Below are the code and all the weights of a small trained network. Each question names an input and a class and asks about switching units off, where a switched-off unit gives its printed mean instead of its output.

import numpy as np


def w(rows, s, z=0):
    codes = np.array(rows[::2]) - 128.0
    scale = np.full(codes.shape[1], s)
    scale[-1] = z or s
    return codes * scale


def norm(h):
    return h / np.sqrt((h * h).mean(-1, keepdims=True) + 1e-5)


def f(y):
    return y / 2 * (1 + np.tanh(0.7978845608 * (y + 0.044715 * y**3)))


def log_softmax(a):
    a = a - a.max(-1, keepdims=True)
    return a - np.log(np.exp(a).sum(-1, keepdims=True))


def net(x, mask):
    res = np.array(x, float).reshape(1, 7) / 4 @ E
    u = 0
    for l in range(3):
        y = f(norm(res) @ A[l][:, :-1].T + A[l][:, -1])
        res = res + np.where(mask[u : u + 7], y, B[l][:, -1]) @ B[l][:, :-1]
        u += 7
    return log_softmax(norm(res)[-1] @ U[:, :-1].T + U[:, -1])


A, B = {}, {}
E = w([
[144,217,191,144,152],'x0',
[5,199,115,12,61],'x1',
[164,88,47,199,17],'x2',
[161,231,36,93,206],'x3',
[180,122,125,120,178],'x4',
[215,252,163,183,79],'x5',
[92,67,221,147,166],'x6',
],0.0035)
A[0] = w([
[158,91,38,144,100,4],'0.n1',
[123,120,132,122,136,51],'0.n2',
[99,113,151,129,255,45],'0.n3',
[237,70,191,181,153,52],'0.n4',
[183,100,168,185,132,34],'0.n5',
[17,37,201,127,126,30],'0.n6',
[160,114,152,66,207,40],'0.n7',
],0.01,0.0025)
B[0] = w([
[122,129,56,147,142,189],'0.n1',
[112,129,111,220,107,112],'0.n2',
[104,173,102,129,246,228],'0.n3',
[204,162,197,107,85,252],'0.n4',
[175,105,140,163,127,181],'0.n5',
[41,32,156,104,89,236],'0.n6',
[110,142,116,200,196,185],'0.n7',
],0.013,0.0044)
A[1] = w([
[137,121,136,121,139,97],'1.n1',
[31,47,165,120,112,4],'1.n2',
[141,98,9,137,95,38],'1.n3',
[239,101,188,145,121,90],'1.n4',
[153,143,90,148,118,68],'1.n5',
[125,132,200,125,134,56],'1.n6',
[102,175,152,107,88,123],'1.n7',
],0.014,0.002)
B[1] = w([
[99,120,98,141,110,127],'1.n1',
[81,17,220,126,107,245],'1.n2',
[206,93,69,50,172,213],'1.n3',
[164,142,110,249,61,254],'1.n4',
[123,85,117,102,122,154],'1.n5',
[132,94,66,106,117,158],'1.n6',
[117,148,134,108,85,162],'1.n7',
],0.02,0.0066)
A[2] = w([
[40,81,157,129,87,5],'2.n1',
[109,167,169,83,120,41],'2.n2',
[62,153,97,167,223,101],'2.n3',
[131,164,168,103,90,40],'2.n4',
[107,160,155,158,246,40],'2.n5',
[143,87,123,110,69,100],'2.n6',
[83,209,135,77,45,27],'2.n7',
],0.011,0.0011)
B[2] = w([
[137,100,200,84,159,253],'2.n1',
[150,137,156,132,109,139],'2.n2',
[102,190,144,170,223,230],'2.n3',
[120,159,111,111,97,136],'2.n4',
[4,114,16,156,116,239],'2.n5',
[156,168,192,128,230,207],'2.n6',
[93,193,157,72,96,182],'2.n7',
],0.015,0.0036)
U = w([
[97,249,146,35,70,7],'0',
[62,40,231,98,131,225],'1',
[29,191,61,167,235,87],'2',
[217,112,18,35,178,64],'3',
[205,155,112,241,74,204],'4',
],0.011,0.0017)

Each question gives the input, the list of numbers given to net, and the class t.
The units are the neurons (one row each of A and B). Each row of codes is followed by its name. A weight is (code - 128) times the scale printed after its matrix; where a second scale follows, it is the last column's (A, B and U).
mask holds one flag per neuron, layer by layer. A switched-off neuron (its flag False) gives its mean, the last column of its row in B, instead of its output. The means were averaged over made-up inputs and are rounded, as every weight is.
A unit's drop is (log p(t) with every unit on - log p(t) with that unit switched off) / (log p(t) with every unit on - log p(t) with every unit switched off).
The circuit of an input: a set's keep is (log p(t) with only the set's units on - log p(t) with every unit switched off) / (log p(t) with every unit on - log p(t) with every unit switched off). Starting from the 12 units with the biggest drops (on a tie, the unit counted first), units are removed one at a time, each time the one whose removal leaves the highest keep (on an exact tie, the one counted first), for as long as the keep stays at least 0.8.
circuit, biggest first: the units of the circuit, biggest drop first
k most important neurons: the k neurons with the biggest drops, biggest first
top k neurons in layer l: the k neurons of layer l with the biggest drops, biggest first
drop when u is switched off: that unit's drop, to one decimal
input [7,-5,-5,0,5,0,4], class 4: circuit, biggest first -> 1.n4
input [-1,6,-1,2,-4,-2,-8], class 3: circuit, biggest first -> 0.n4, 1.n3
input [-6,2,-2,1,-5,-5,-6], class 3: 3 most important neurons -> 1.n3, 0.n1, 0.n6
input [1,8,-1,1,2,-4,-7], class 0: 2 most important neurons -> 0.n6, 0.n1
input [7,6,-6,0,2,1,-3], class 0: 2 most important neurons -> 1.n7, 0.n3
input [6,4,3,-2,-6,-1,-4], class 0: 2 most important neurons -> 0.n6, 1.n2
input [-2,6,1,6,5,-6,-2], class 3: 2 most important neurons -> 0.n6, 1.n3
input [-4,8,0,-2,7,8,5], class 0: 2 most important neurons -> 0.n6, 1.n2
input [2,3,6,7,7,5,4], class 3: 2 most important neurons -> 0.n4, 0.n3
input [5,-8,4,-3,-6,-7,-1], class 4: 2 most important neurons -> 0.n4, 1.n4
input [3,6,7,-2,-3,4,-3], class 0: 2 most important neurons -> 1.n7, 0.n6
input [-3,-4,-4,2,7,-1,1], class 2: top 2 neurons in layer 0 -> 0.n3, 0.n7
input [8,1,5,-2,-3,-2,-4], class 3: top 2 neurons in layer 0 -> 0.n4, 0.n6
input [5,-1,6,7,-1,5,-5], class 3: most important neuron -> 0.n4
input [-2,-4,-8,3,-1,6,-5], class 2: 2 most important neurons -> 0.n7, 0.n4
input [5,5,3,3,7,3,-3], class 0: drop when 1.n1 is switched off -> 0.0
input [-6,5,-2,7,-8,1,3], class 0: drop when 0.n6 is switched off -> 0.8
input [2,8,0,5,0,1,2], class 0: drop when 0.n6 is switched off -> 0.4
